Below is a small trained network, with its code and all its weights. Each question gives an input and a class and asks what happens when units are switched off, that is, made to give their printed mean instead of their output.

import numpy as np


def w(rows, s, z=0):
    codes = np.array(rows[::2]) - 128.0
    scale = np.full(codes.shape[1], s)
    scale[-1] = z or s
    return codes * scale


def f(y):
    return y / 2 * (1 + np.tanh(0.7978845608 * (y + 0.044715 * y**3)))


def log_softmax(a):
    a = a - a.max(-1, keepdims=True)
    return a - np.log(np.exp(a).sum(-1, keepdims=True))


def net(x, mask):
    res = np.array(x, float).reshape(1, 3) / 4 @ E
    y = f(res @ A[0][:, :-1].T + A[0][:, -1])
    res = res + np.where(mask, y, B[0][:, -1]) @ B[0][:, :-1]
    return log_softmax(res[-1] @ U[:, :-1].T + U[:, -1])


A, B = {}, {}
E = w([
[198,214,199],'x0',
[229,1,168],'x1',
[160,108,33],'x2',
],0.0098)
A[0] = w([
[120,68,67,166],'N1',
[216,98,133,161],'N2',
[67,132,79,149],'N3',
[118,79,223,253],'N4',
[44,126,119,184],'N5',
[162,191,130,165],'N6',
[102,126,163,221],'N7',
[203,98,142,159],'N8',
[137,143,102,165],'N9',
[113,95,128,119],'N10',
[182,65,163,241],'N11',
[143,73,102,150],'N12',
[71,123,34,191],'N13',
[106,249,114,205],'N14',
[96,127,56,182],'N15',
],0.015,0.0043)
B[0] = w([
[225,82,2,195],'N1',
[143,150,51,203],'N2',
[53,95,93,179],'N3',
[66,219,124,204],'N4',
[68,136,44,182],'N5',
[207,169,139,179],'N6',
[84,180,161,159],'N7',
[130,156,57,196],'N8',
[130,104,145,143],'N9',
[141,154,120,141],'N10',
[128,206,60,224],'N11',
[174,138,107,179],'N12',
[41,69,66,207],'N13',
[141,238,171,252],'N14',
[79,57,98,183],'N15',
],0.0098,0.014)
U = w([
[2,115,135,105],'0',
[102,6,120,165],'1',
[234,158,238,131],'2',
[133,82,160,39],'3',
[127,176,136,138],'4',
[65,139,185,253],'5',
[184,118,61,140],'6',
[172,42,218,48],'7',
],0.0091,0.0058)

Each question gives the input, the list of numbers given to net, and the class t.
The units are the neurons (one row each of A and B). Each row of codes is followed by its name. A weight is (code - 128) times the scale printed after its matrix; where a second scale follows, it is the last column's (A, B and U).
mask holds one flag per neuron, in row order. A switched-off neuron (its flag False) gives its mean, the last column of its row in B, instead of its output. The means were averaged over made-up inputs and are rounded, as every weight is.
A unit's drop is (log p(t) with every unit on - log p(t) with that unit switched off) / (log p(t) with every unit on - log p(t) with every unit switched off).
The circuit of an input: a set's keep is (log p(t) with only the set's units on - log p(t) with every unit switched off) / (log p(t) with every unit on - log p(t) with every unit switched off). Starting from the 12 units with the biggest drops (on a tie, the unit counted first), units are removed one at a time, each time the one whose removal leaves the highest keep (on an exact tie, the one counted first), for as long as the keep stays at least 0.8.
circuit, biggest first: the units of the circuit, biggest drop first
k most important neurons: the k neurons with the biggest drops, biggest first
drop when u is switched off: that unit's drop, to one decimal
input [-5,6,-7], class 4: circuit, biggest first	(N4, N13)
input [0,3,-3], class 5: most important neuron	(N1)
input [5,8,-8], class 4: circuit, biggest first	(N4, N11)
input [-8,-1,-4], class 1: circuit, biggest first	(N14, N11)
input [2,-2,-7], class 5: 2 most important neurons	(N1, N4)
input [2,-7,4], class 0: 3 most important neurons	(N13, N3, N15)
input [1,-6,-8], class 5: 2 most important neurons	(N1, N11)
input [2,-2,7], class 1: 2 most important neurons	(N11, N4)
input [-1,-1,-4], class 5: 2 most important neurons	(N13, N1)
input [7,1,-8], class 2: 3 most important neurons	(N13, N6, N5)
input [-5,-6,6], class 0: 2 most important neurons	(N5, N3)
input [-2,7,-8], class 4: 2 most important neurons	(N4, N11)
input [-5,0,-1], class 1: drop when N1 is switched off	0.1
input [-7,-4,7], class 1: drop when N1 is switched off	0.2
input [8,1,-3], class 2: drop when N13 is switched off	0.2
input [3,-7,8], class 0: most important neuron	(N13)
